[[114 144 145 132 124 108 150]
 [127 115 121 149 115 147 136]
 [148 149 131 124 121 106 129]
 [121 135 108 123 127 129 117]
 [129 107 148 132 148 150 122]
 [131 148 115 119 130 123 142]
 [109 129 137 143 110 121 142]
 [141 120 134 142 135 127 136]
 [149 147 107 124 110 131 122]]
:
[[114 127 148 121 129 131 109 141 149]
 [144 115 149 135 107 148 129 120 147]
 [145 121 131 108 148 115 137 134 107]
 [132 149 124 123 132 119 143 142 124]
 [124 115 121 127 148 130 110 135 110]
 [108 147 106 129 150 123 121 127 131]
 [150 136 129 117 122 142 142 136 122]]

[[152 132 128 129 128 135 128 129 128 128 128 128 132 128 129 129]
 [144 134 128 129 128 136 128 128 128 128 129 128 132 128 131 130]
 [135 130 128 129 129 130 130 129 133 129 130 128 133 128 134 134]
 [140 132 128 130 128 132 129 127 130 128 130 128 132 128 133 135]]
:
[[152 144 135 140]
 [132 134 130 132]
 [128 128 128 128]
 [129 129 129 130]
 [128 128 129 128]
 [135 136 130 132]
 [128 128 130 129]
 [129 128 129 127]
 [128 128 133 130]
 [128 128 129 128]
 [128 129 130 130]
 [128 128 128 128]
 [132 132 133 132]
 [128 128 128 128]
 [129 131 134 133]
 [129 130 134 135]]

[[134 122 130 131 128 131]
 [140 120 131 126 136 131]
 [143 118 135 117 129 113]
 [131 124 142 123 131 134]
 [131 156 118 134 150 107]
 [134 112 127 132 146 132]
 [151 107 130 130 140 143]]
:
[[134 140 143 131 131 134 151]
 [122 120 118 124 156 112 107]
 [130 131 135 142 118 127 130]
 [131 126 117 123 134 132 130]
 [128 136 129 131 150 146 140]
 [131 131 113 134 107 132 143]]

[[129 130 132 124 122 134 134 126 132 131 121 123]
 [101 135 110 129 114 146 128 155 129 140 113 131]
 [130 129 130 126 125 130 130 127 129 129 124 125]]
:
[[129 101 130]
 [130 135 129]
 [132 110 130]
 [124 129 126]
 [122 114 125]
 [134 146 130]
 [134 128 130]
 [126 155 127]
 [132 129 129]
 [131 140 129]
 [121 113 124]
 [123 131 125]]

[[140 126 131 129 139 129 129 128]
 [126 115 103 123 115 114 143 134]
 [141 103 112 114 131 110 151 144]]
:
[[140 126 141]
 [126 115 103]
 [131 103 112]
 [129 123 114]
 [139 115 131]
 [129 114 110]
 [129 143 151]
 [128 134 144]]

[[128 129 128 124 129 131 124 124 124 135 128 127 131]
 [115 118 138 125 131 118 116 113 103 108 128 152 111]
 [128 128 128 128 128 128 126 127 128 129 127 128 129]
 [140 121 126 126 135 127 129 125 125 132 138 129 125]
 [119 133 128 131 123 129 124 129 132 125 118 127 131]]
:
[[128 115 128 140 119]
 [129 118 128 121 133]
 [128 138 128 126 128]
 [124 125 128 126 131]
 [129 131 128 135 123]
 [131 118 128 127 129]
 [124 116 126 129 124]
 [124 113 127 125 129]
 [124 103 128 125 132]
 [135 108 129 132 125]
 [128 128 127 138 118]
 [127 152 128 129 127]
 [131 111 129 125 131]]
---
[[119 107 131 110 153]
 [120 106 128 111 152]
 [108 104 113 108 146]]
:
[119 106 113]

[[117 130]
 [150 118]]
:
[117 118]

[[133 112 136 127]
 [102 139 123 136]]
:
[133 139]

[[111 129 127]
 [134 142 142]
 [124 151 142]
 [112 135 131]
 [109 143 132]]
:
[111 142 142]

[[132 128 131]
 [105 154 113]]
:
[132 154]

[[156 102 151 148]
 [120 117 114 148]
 [135 128 139 106]
 [144 133 143 115]]
:
[156 117 139 115]

[[136 132]
 [106 144]
 [133 131]]
:
[136 144]

[[150 137 148 109 136]
 [127 128 129 124 129]
 [146 126 154 137 129]]
:
[150 128 154]
